Each row has a name. Each piece below is followed by the name of the row it came from, unless a question asks for something else. Each question is about the rows just above it. Places in a row count from 0.

U: [-3.62,-1.60,-0.32,+0.04,-1.97,-0.51,+3.50,-0.55,-2.04,-2.04,-2.29,-0.38,-0.17,+7.09,+1.35,-0.65,-0.01,+3.05,-0.41,+1.82,+1.36,-0.41,+0.21,-2.04,+0.06,+0.66]
M: [-0.38,-0.58,-0.74,+1.01,+0.98,-0.20,+0.35,+0.02,+0.26,+1.58,+1.92,-1.29,+0.07,-2.05,-1.71,-0.55,-0.32,+1.41,-0.51,+0.76,+0.64,+0.33,-1.33,+0.49,+0.33,-0.07]
P: [+0.98,+0.49,-0.51,-0.58,+0.64,-0.07,-1.33,+0.76,+0.35,-1.29,-0.39,-0.20,+0.02,+1.58,+0.07,+0.26,+1.92,+1.41,+1.01,-8.93,-0.74,-1.71,+0.33,-0.55,+0.33,-0.32]
Y: [-1.03,-0.33,-0.85,+3.16,+0.82,+0.23,+3.34,-1.47,+1.09,+1.10,-5.08,+0.14,-2.99,-3.60,-0.39,-0.84,-0.30,-2.42,+0.30,+2.16,+2.37,-0.29,+0.22,+3.89,+0.08,+1.06]
[+1.01,+0.98,-0.20,+0.35,+0.02,+0.26,+1.58,+1.92,-1.29,+0.07,-2.05,-1.71,-0.55,-0.32,+1.41,-0.51,+0.76,+0.64,+0.33,-1.33,+0.49,+0.33,-0.07,-0.38,-0.58,-0.74] is which row reordered?
M
Count the entries of [-0.38,-0.58,-0.74,+1.01,+0.98,-0.20,+0.35,+0.02,+0.26]:
9
Row and place of [+7.09] in the named rows:
U, 13
Row and place of [+1.10] in the named rows:
Y, 9
[-0.07,+0.33,+0.49,-1.33,+0.33,+0.64,+0.76,-0.51,+1.41,-0.32,-0.55,-1.71,-2.05,+0.07,-1.29,+1.92,+1.58,+0.26,+0.02,+0.35,-0.20,+0.98,+1.01,-0.74,-0.58,-0.38] is which row reordered?
M
At which places does U hold [-2.04]?
8 9 23

T: [+0.77,+3.39,+3.53,+0.15,-0.34,-1.13,-5.30,-0.13,+1.27,+1.80,-6.29,+1.72,+3.92,-1.94,-0.14,+5.31,+2.53,+1.90,-0.45,+0.30,-1.18,-6.74,+0.27,-1.48,-1.82,-2.73,+0.65,-1.88,+1.38,-0.60]
V: [-0.82,+2.24,+2.33,-0.75,-4.37,+0.33,-4.20,+0.22,-0.06,-1.19,-2.33,+2.27,-0.06,-1.24,+1.74,+2.81,+2.33,-0.60,-8.82,+2.97,+0.83,-0.73,-4.01,-2.96,-2.85,-3.75,+2.22,-2.15,-0.11,-2.35]
G: [+3.10,-2.02,+1.40,+1.79,+0.80,+1.79,-5.75,+2.62,+2.29,-1.54,+5.62,-0.38,+3.27,+0.31,+3.81,+4.75,+0.20,-2.59,+1.79,-1.18,-3.74,-2.92,-1.59,-0.03,+1.59,+1.84,-1.05,-4.77,-2.74,+0.31]
W: [+0.27,+3.92,+2.53,+0.65,-1.48,+3.39,+1.38,+0.30,-0.14,-5.30,+0.77,-0.13,+3.53,-2.73,+1.80,-1.94,+1.90,-1.13,+1.72,-1.82,-0.45,-0.34,+0.15,+1.27,-6.75,-1.88,-0.60,-6.29,-1.18,+5.31]
Number of entries in [+0.27,+3.92,+2.53,+0.65,-1.48]:
5
Every place of [+1.79] in G:
3 5 18
Count the entries of [+3.10,-2.02,+1.40,+1.79,+0.80,+1.79,-5.75,+2.62,+2.29,-1.54,+5.62,-0.38,+3.27,+0.31,+3.81,+4.75,+0.20,-2.59,+1.79,-1.18,-3.74,-2.92,-1.59,-0.03]:
24
Count the entries of [+3.10,-2.02,+1.40,+1.79,+0.80,+1.79,-5.75,+2.62,+2.29,-1.54,+5.62,-0.38,+3.27,+0.31,+3.81,+4.75,+0.20,-2.59,+1.79,-1.18,-3.74,-2.92]:
22
[-0.60,+1.38,-1.88,+0.65,-2.73,-1.82,-1.48,+0.27,-6.74,-1.18,+0.30,-0.45,+1.90,+2.53,+5.31,-0.14,-1.94,+3.92,+1.72,-6.29,+1.80,+1.27,-0.13,-5.30,-1.13,-0.34,+0.15,+3.53,+3.39,+0.77] is which row reordered?
T

K: [+3.61,-5.03,-0.67,+1.81,+1.27,+1.20,-0.49,-2.02,-2.92,-1.41,+1.63,+0.87,+3.69,+0.84,+1.63,+4.51,+0.17,-0.78,+3.08,-1.22,+2.30,+0.60,+1.26,+3.15,+1.54,-0.84]
R: [-2.62,+1.82,+2.51,+4.47,+3.50,+0.73,-0.33,-2.14,+0.39,-3.24,-0.38,+0.19,+0.81,-1.69,+4.71,-1.15,+0.24,+3.78,+3.64,-3.93,+0.99,-1.94,-1.07,-6.02,+1.86,-0.13]
L: [-2.93,-0.27,-0.99,+0.50,-2.43,+3.19,-0.14,-0.51,-0.37,-0.68,-2.29,-5.29,+2.84,+0.01,-4.64,+0.30,-0.38,+0.99,+1.38,-0.51,-0.45,+4.75,+1.68,+0.11,+0.86,+6.70]
H: [+2.52,+4.50,-0.09,+0.44,+0.94,+0.73,+0.79,-0.27,-0.37,+0.15,+0.42,+0.76,-2.84,+1.26,+0.20,+1.55,-3.87,-4.57,+2.48,+1.85,-3.21,+4.45,-1.62,+5.35,-2.79,+5.04]
Z: [-2.79,-4.57,+2.48,-3.21,-0.37,+1.55,+0.20,+4.50,+4.45,+0.94,+0.72,+0.79,-1.62,+5.35,+1.26,-0.27,+1.85,+0.42,-3.87,-2.84,+2.52,+0.44,+0.15,-0.09,+0.76,+5.04]
Places of [+4.51] in row K:
15
Every place of [-0.68] in L:
9
How many entries does [-2.62,+1.82,+2.51,+4.47,+3.50,+0.73,-0.33,-2.14,+0.39,-3.24,-0.38] have?
11
Number of entries in [+3.61,-5.03,-0.67,+1.81,+1.27,+1.20,-0.49,-2.02,-2.92,-1.41,+1.63,+0.87,+3.69,+0.84,+1.63,+4.51,+0.17,-0.78]:
18
Put [-2.29,-0.27,+3.19,+0.86,+0.30,+0.01,-0.51,-0.99,+0.99,+2.84,-2.93,+0.11,-4.64,+0.50,+6.70,-0.68,+4.75,-2.43,+1.38,-0.38,-0.37,-0.51,-0.14,-0.45,-5.29,+1.68] back in order: which row is it?
L
Put [-4.57,-3.87,-3.21,-2.84,-2.79,-1.62,-0.37,-0.27,-0.09,+0.15,+0.20,+0.42,+0.44,+0.73,+0.76,+0.79,+0.94,+1.26,+1.55,+1.85,+2.48,+2.52,+4.45,+4.50,+5.04,+5.35] back in order: which row is it?
H

E: [+0.17,+0.01,+0.25,+5.35,+7.63,+0.80]
B: [+0.54,+0.71,+0.13,+0.76,+0.02,+8.09]
X: [+0.03,+0.82,+0.96,+8.44,+4.39,+0.72]
A: [+0.24,-0.97,+0.12,+1.55,+7.26,+5.61]
J: [+7.05,+0.40,+0.10,-1.71,+0.74,+6.98]
How many entries does [+0.03,+0.82,+0.96,+8.44] have?
4
[+0.01] is at row and place
E, 1

mive: [-5.81,-7.38,+0.86,-3.47,-2.57,-3.02,-4.41,-4.59,+1.50,+1.44,+6.78]
Gumov: [-1.41,-4.43,+1.42,-4.07,-1.26,+5.52,+4.00,+3.02,+1.51,-0.87,+1.91]
zino: [-3.84,+4.03,-0.74,-0.13,-1.90,+3.44,+1.90,+2.45,+0.15,-4.00,+1.21]
liro: [+1.06,-0.85,+0.63,-0.17,-0.48,-1.08,-6.22,+3.09,+4.16,+4.03,-4.45]
siles: [-3.32,-1.12,+4.08,+2.99,-1.25,-0.52,-0.39,-1.28,+0.14,-2.75,-1.60]
Reki: [+3.16,+1.87,-2.32,-2.46,+3.27,+7.99,-3.08,-2.40,-2.64,-2.83,-0.41]
suv: [+4.03,+2.45,-0.74,+3.44,+1.90,-0.13,-4.01,+1.21,-1.90,+0.15,-3.84]
peruk: [+0.98,+2.88,-0.16,-6.68,+0.30,-5.31,-3.11,+2.38,-0.69,+1.00,-0.91]
Which row holds these entries in another order? [-3.84,+4.03,+2.45,-0.74,+3.44,+1.90,-0.13,-4.01,+1.21,-1.90,+0.15]
suv
Row and place of [-4.01] in the named rows:
suv, 6

C: [+3.55,+1.04,+1.66,+1.47,-1.09,+0.94,-1.07,+1.47,+0.85,-3.96,-0.42,-6.63,+4.29,+1.23,+4.29,+6.13,-6.37,+5.85,+1.47,-0.49,+1.47,-0.48,+1.18,-3.58,+1.04,+2.47,-4.31,-1.50,-2.72,-4.90,+4.94,+3.53,-4.07,-6.50,-3.85]
N: [+3.55,-1.21,+1.66,+0.75,-1.09,+0.94,-1.07,-1.59,+6.21,-3.96,+1.46,-6.63,+4.29,+1.23,+4.29,+6.13,-6.37,+5.85,+1.47,-0.49,-0.76,-0.48,+1.18,-3.58,+1.04,+2.47,-4.31,-1.50,-3.02,+0.15,+4.94,+3.53,-4.07,-6.50,-3.85]
S: [+5.05,+1.12,+3.06,+0.38,+0.29,+0.88,-1.82,-3.23,+5.01,-4.18,+0.40,-6.86,+2.66,+1.26,+2.28,+5.73,-5.92,+5.45,-1.21,+0.97,-0.51,-1.39,+2.34,-2.73,+0.79,+5.17,-6.31,-0.67,-1.31,-0.41,+5.17,+3.34,-3.47,-8.12,-3.40]
Count the entries of [+5.05,+1.12,+3.06,+0.38,+0.29,+0.88,-1.82]:
7
At which places does C hold [+1.47]?
3 7 18 20

Moko: [+0.21,+0.10,+2.76,-0.57,-0.81,+0.33]
bater: [+4.10,+2.00,+2.08,+5.24,-1.76,-8.24]
Gafur: [-1.48,-0.17,-1.06,-1.34,-0.67,+2.07]
sodad: [+1.58,-0.17,+1.58,-1.34,-1.34,-1.34]
Tufun: [-0.82,+0.13,+0.83,-1.33,-0.92,+1.39]
Where in the named rows is [-1.06]?
Gafur, 2
Places of [-1.34] in row Gafur:
3
At which places does sodad hold [-1.34]?
3 4 5
How many entries does [+0.21,+0.10,+2.76,-0.57,-0.81,+0.33] have?
6
[+2.07] is at row and place
Gafur, 5

vofa: [+4.49,+3.94,+3.05,+4.99,+3.75,+3.71,+4.70,+3.94,+3.91,+4.55,+3.74,+3.49,+4.05,+5.08,+4.16,+4.20,+2.49,+5.17]
rep: [+3.45,+4.53,+3.95,+2.98,+3.56,+4.03,+4.66,+3.34,+3.22,+4.90,+4.92,+5.13,+4.86,+5.22,+2.92,+3.94,+4.49,+3.20]
tapap: [+4.00,+7.92,+6.75,+4.71,+5.50,+4.30,+5.60,+3.89,+3.84,+3.89,+3.98,+4.11,+4.78,+4.07,+4.50,+4.31,+3.50,+3.20]
fov: [+3.76,+4.74,+2.89,+3.09,+3.42,+3.34,+2.95,+3.66,+4.30,+7.36,+5.60,+3.44,+2.86,+4.87,+3.30,+3.14,+3.56,+4.69]
tekun: [+4.69,+3.42,+3.14,+3.30,+3.55,+3.44,+2.86,+7.36,+3.09,+3.34,+2.95,+4.30,+4.87,+3.14,+3.66,+2.89,+3.76,+5.60]
zofa: [+4.78,+3.23,+4.25,+3.43,+3.31,+3.99,+3.78,+3.68,+5.60,+3.72,+4.34,+3.89,+4.15,+3.36,+5.17,+4.11,+4.66,+3.45]
danem: [+2.43,+3.93,+4.42,+4.98,+3.10,+4.11,+3.73,+3.75,+4.84,+3.80,+5.77,+2.56,+4.25,+4.82,+2.36,+4.09,+2.86,+5.11]
zir: [+5.12,+3.69,+4.26,+3.25,+4.33,+2.10,+3.81,+3.92,+4.43,+3.99,+4.68,+3.28,+4.52,+5.64,+4.29,+4.78,+4.65,+3.76]
tenit: [+3.12,+3.06,+3.21,+2.70,+5.34,+4.23,+4.26,+3.93,+3.81,+4.95,+3.89,+4.74,+3.82,+4.59,+3.62,+3.03,+4.50,+5.22]
nulom: [+3.08,+4.74,+4.66,+4.74,+4.24,+6.32,+3.88,+3.64,+4.34,+2.54,+4.25,+4.89,+4.53,+2.96,+4.11,+3.23,+6.83,+2.79]
vomos: [+4.44,+4.05,+4.19,+4.18,+6.37,+4.03,+2.43,+4.73,+5.92,+4.71,+3.37,+3.40,+2.76,+3.61,+4.72,+5.78,+2.68,+4.11]
Which row holds these entries in another order? [+3.30,+3.14,+3.56,+4.69,+3.76,+4.74,+2.89,+3.09,+3.42,+3.34,+2.95,+3.66,+4.30,+7.36,+5.60,+3.44,+2.86,+4.87]
fov
At which places does tekun hold [+3.44]?
5
How many entries does [+3.12,+3.06,+3.21,+2.70,+5.34,+4.23,+4.26,+3.93,+3.81,+4.95] have?
10

belep: [-2.00,+2.25,-3.80,-3.57,-3.71,-2.88,-2.10,+1.40,+0.59,+5.16]
Kenom: [+0.56,+5.05,-3.03,+5.09,+5.03,+7.01,+4.10,-7.05,-1.04,+1.67]
vil: [-2.98,-7.46,-0.99,-0.92,-2.64,+0.73,+0.54,+3.60,+1.43,-1.07]
Vebe: [-4.25,-7.71,-3.01,+4.69,+0.23,-2.47,+0.36,+3.94,+2.50,-2.33]
dakag: [-7.70,+3.94,-2.47,+0.36,-2.33,+2.24,+4.69,-3.01,+0.23,-4.25]
mudog: [+5.03,+0.56,-7.05,+4.10,+5.09,+1.67,-1.04,+7.01,+5.05,-3.04]
fab: [-3.52,+3.92,+1.87,+3.54,+4.90,+1.28,+1.56,-2.35,+2.97,+2.48]
Which row holds these entries in another order? [+1.28,+1.56,+2.48,-2.35,+4.90,+3.92,+2.97,-3.52,+3.54,+1.87]
fab
[-7.05,-3.03,-1.04,+0.56,+1.67,+4.10,+5.03,+5.05,+5.09,+7.01] is which row reordered?
Kenom
[+4.69,-3.01,+2.50,-2.33,-7.71,+0.36,-2.47,-4.25,+3.94,+0.23] is which row reordered?
Vebe
Row and place of [+2.25] in the named rows:
belep, 1

